Below are the code and all the weights of a small trained network. Each question names an input and a class and asks about switching units off, where a switched-off unit gives its printed mean instead of its output.

import numpy as np


def w(rows, s, z=0):
    codes = np.array(rows[::2]) - 128.0
    scale = np.full(codes.shape[1], s)
    scale[-1] = z or s
    return codes * scale


def norm(h):
    return h / np.sqrt((h * h).mean(-1, keepdims=True) + 1e-5)


def f(y):
    return np.maximum(y, 0)


def log_softmax(a):
    a = a - a.max(-1, keepdims=True)
    return a - np.log(np.exp(a).sum(-1, keepdims=True))


def net(x, mask):
    res = np.array(x, float).reshape(1, 4) / 4 @ E
    u = 0
    for l in range(4):
        y = f(norm(res) @ A[l][:, :-1].T + A[l][:, -1])
        res = res + np.where(mask[u : u + 4], y, B[l][:, -1]) @ B[l][:, :-1]
        u += 4
    return log_softmax(norm(res)[-1] @ U[:, :-1].T + U[:, -1])


A, B = {}, {}
E = w([
[47,163,13,253,100,181,118,199,130],'x0',
[107,178,232,238,69,2,56,120,67],'x1',
[98,121,60,113,189,72,66,195,72],'x2',
[174,182,127,169,224,122,96,112,172],'x3',
],0.0063)
A[0] = w([
[129,146,81,205,105,146,74,166,160,23],'0.n0',
[149,117,195,175,1,211,179,47,234,2],'0.n1',
[93,180,192,155,55,118,102,92,90,109],'0.n2',
[131,32,133,104,31,135,111,158,53,98],'0.n3',
],0.0068,0.0033)
B[0] = w([
[142,86,228,165,10,158,138,166,128,203],'0.n0',
[39,155,68,94,137,86,101,116,126,252],'0.n1',
[151,122,29,128,198,166,160,69,123,230],'0.n2',
[194,51,137,121,151,236,81,124,138,213],'0.n3',
],0.011,0.0046)
A[1] = w([
[174,101,198,57,98,63,96,106,128,72],'1.n0',
[137,73,123,87,161,89,34,255,54,39],'1.n1',
[190,81,181,51,160,55,209,96,92,80],'1.n2',
[81,171,134,109,99,68,163,100,146,2],'1.n3',
],0.0076,0.004)
B[1] = w([
[93,128,118,140,4,142,171,216,121,205],'1.n0',
[8,246,127,91,136,119,172,18,167,250],'1.n1',
[118,154,107,217,82,109,113,198,129,254],'1.n2',
[104,128,136,81,127,127,63,87,225,144],'1.n3',
],0.011,0.004)
A[2] = w([
[104,16,199,81,126,219,67,86,72,3],'2.n0',
[120,46,54,154,86,180,180,241,88,216],'2.n1',
[172,129,185,191,220,177,195,143,169,60],'2.n2',
[176,129,254,165,90,32,186,201,220,110],'2.n3',
],0.0072,0.0023)
B[2] = w([
[154,180,114,140,102,139,2,62,112,166],'2.n0',
[208,115,219,154,124,118,132,157,137,254],'2.n1',
[173,110,151,23,86,76,81,52,121,147],'2.n2',
[138,131,218,174,56,222,105,87,34,175],'2.n3',
],0.0086,0.0079)
A[3] = w([
[165,62,109,79,191,175,212,136,108,4],'3.n0',
[141,160,143,198,164,66,98,84,17,252],'3.n1',
[151,155,80,136,101,109,137,233,131,52],'3.n2',
[171,134,112,92,232,1,89,143,187,129],'3.n3',
],0.0075,0.0022)
B[3] = w([
[219,159,188,23,141,39,219,115,85,166],'3.n0',
[236,101,138,17,205,154,222,100,143,253],'3.n1',
[57,69,185,238,111,157,223,57,130,163],'3.n2',
[108,146,150,112,82,200,47,143,2,181],'3.n3',
],0.0085,0.0053)
U = w([
[88,82,200,179,24,130,144,200,154,186],'0',
[2,163,73,60,116,110,172,49,186,73],'1',
[164,111,156,93,125,187,96,93,123,253],'2',
[204,76,110,76,193,132,192,138,141,228],'3',
[124,84,125,105,143,76,69,138,154,35],'4',
],0.0092,0.0024)

Each question gives the input, the list of numbers given to net, and the class t.
The units are the neurons (one row each of A and B). Each row of codes is followed by its name. A weight is (code - 128) times the scale printed after its matrix; where a second scale follows, it is the last column's (A, B and U).
mask holds one flag per neuron, layer by layer. A switched-off neuron (its flag False) gives its mean, the last column of its row in B, instead of its output. The means were averaged over made-up inputs and are rounded, as every weight is.
A unit's drop is (log p(t) with every unit on - log p(t) with that unit switched off) / (log p(t) with every unit on - log p(t) with every unit switched off).
The circuit of an input: a set's keep is (log p(t) with only the set's units on - log p(t) with every unit switched off) / (log p(t) with every unit on - log p(t) with every unit switched off). Starting from the 12 units with the biggest drops (on a tie, the unit counted first), units are removed one at a time, each time the one whose removal leaves the highest keep (on an exact tie, the one counted first), for as long as the keep stays at least 0.8.
circuit, biggest first: the units of the circuit, biggest drop first
unit that matters most: the unit with the biggest drop
k most important neurons: the k neurons with the biggest drops, biggest first
k most important neurons of layer l: the k neurons of layer l with the biggest drops, biggest first
input [5,5,1,-6], class 2: circuit, biggest first => (0.n3, 0.n2)
input [1,8,-5,2], class 3: unit that matters most => 3.n1
input [5,-1,0,-6], class 2: 4 most important neurons => (0.n3, 2.n0, 1.n2, 1.n0)
input [7,8,-3,8], class 2: 2 most important neurons => (0.n0, 3.n1)
input [6,-6,1,1], class 0: 3 most important neurons => (0.n2, 3.n1, 0.n0)
input [-6,5,-2,3], class 0: 2 most important neurons of layer 1 => (1.n0, 1.n2)
input [7,-6,-7,0], class 0: circuit, biggest first => (0.n2, 3.n1)
input [1,4,-4,-7], class 2: 3 most important neurons => (0.n3, 1.n1, 2.n0)
input [6,-6,8,-2], class 1: 4 most important neurons => (1.n1, 0.n2, 1.n2, 1.n0)
input [-5,-8,8,4], class 1: 3 most important neurons => (1.n1, 0.n2, 2.n1)
input [-4,8,4,-7], class 3: 2 most important neurons => (0.n2, 3.n1)
input [-8,-7,0,-3], class 0: 2 most important neurons => (1.n2, 0.n2)
input [7,8,0,-8], class 2: 3 most important neurons => (0.n3, 0.n2, 1.n2)
input [1,-7,-8,-7], class 1: unit that matters most => 0.n1
input [6,6,2,-8], class 2: 2 most important neurons of layer 1 => (1.n2, 1.n0)
input [1,4,-6,5], class 1: 3 most important neurons => (0.n1, 2.n1, 0.n3)
input [3,7,3,2], class 3: 2 most important neurons => (3.n1, 0.n2)
input [-7,4,7,4], class 0: 2 most important neurons of layer 0 => (0.n1, 0.n2)
input [3,-6,-3,-2], class 3: 3 most important neurons => (1.n1, 1.n2, 3.n0)
input [6,-4,4,-2], class 0: most important neuron of layer 3 => (3.n1)
input [-6,7,5,2], class 3: 2 most important neurons of layer 3 => (3.n1, 3.n3)
input [7,-1,6,5], class 0: 2 most important neurons of layer 0 => (0.n0, 0.n1)
input [1,6,4,-3], class 3: 2 most important neurons of layer 0 => (0.n2, 0.n1)
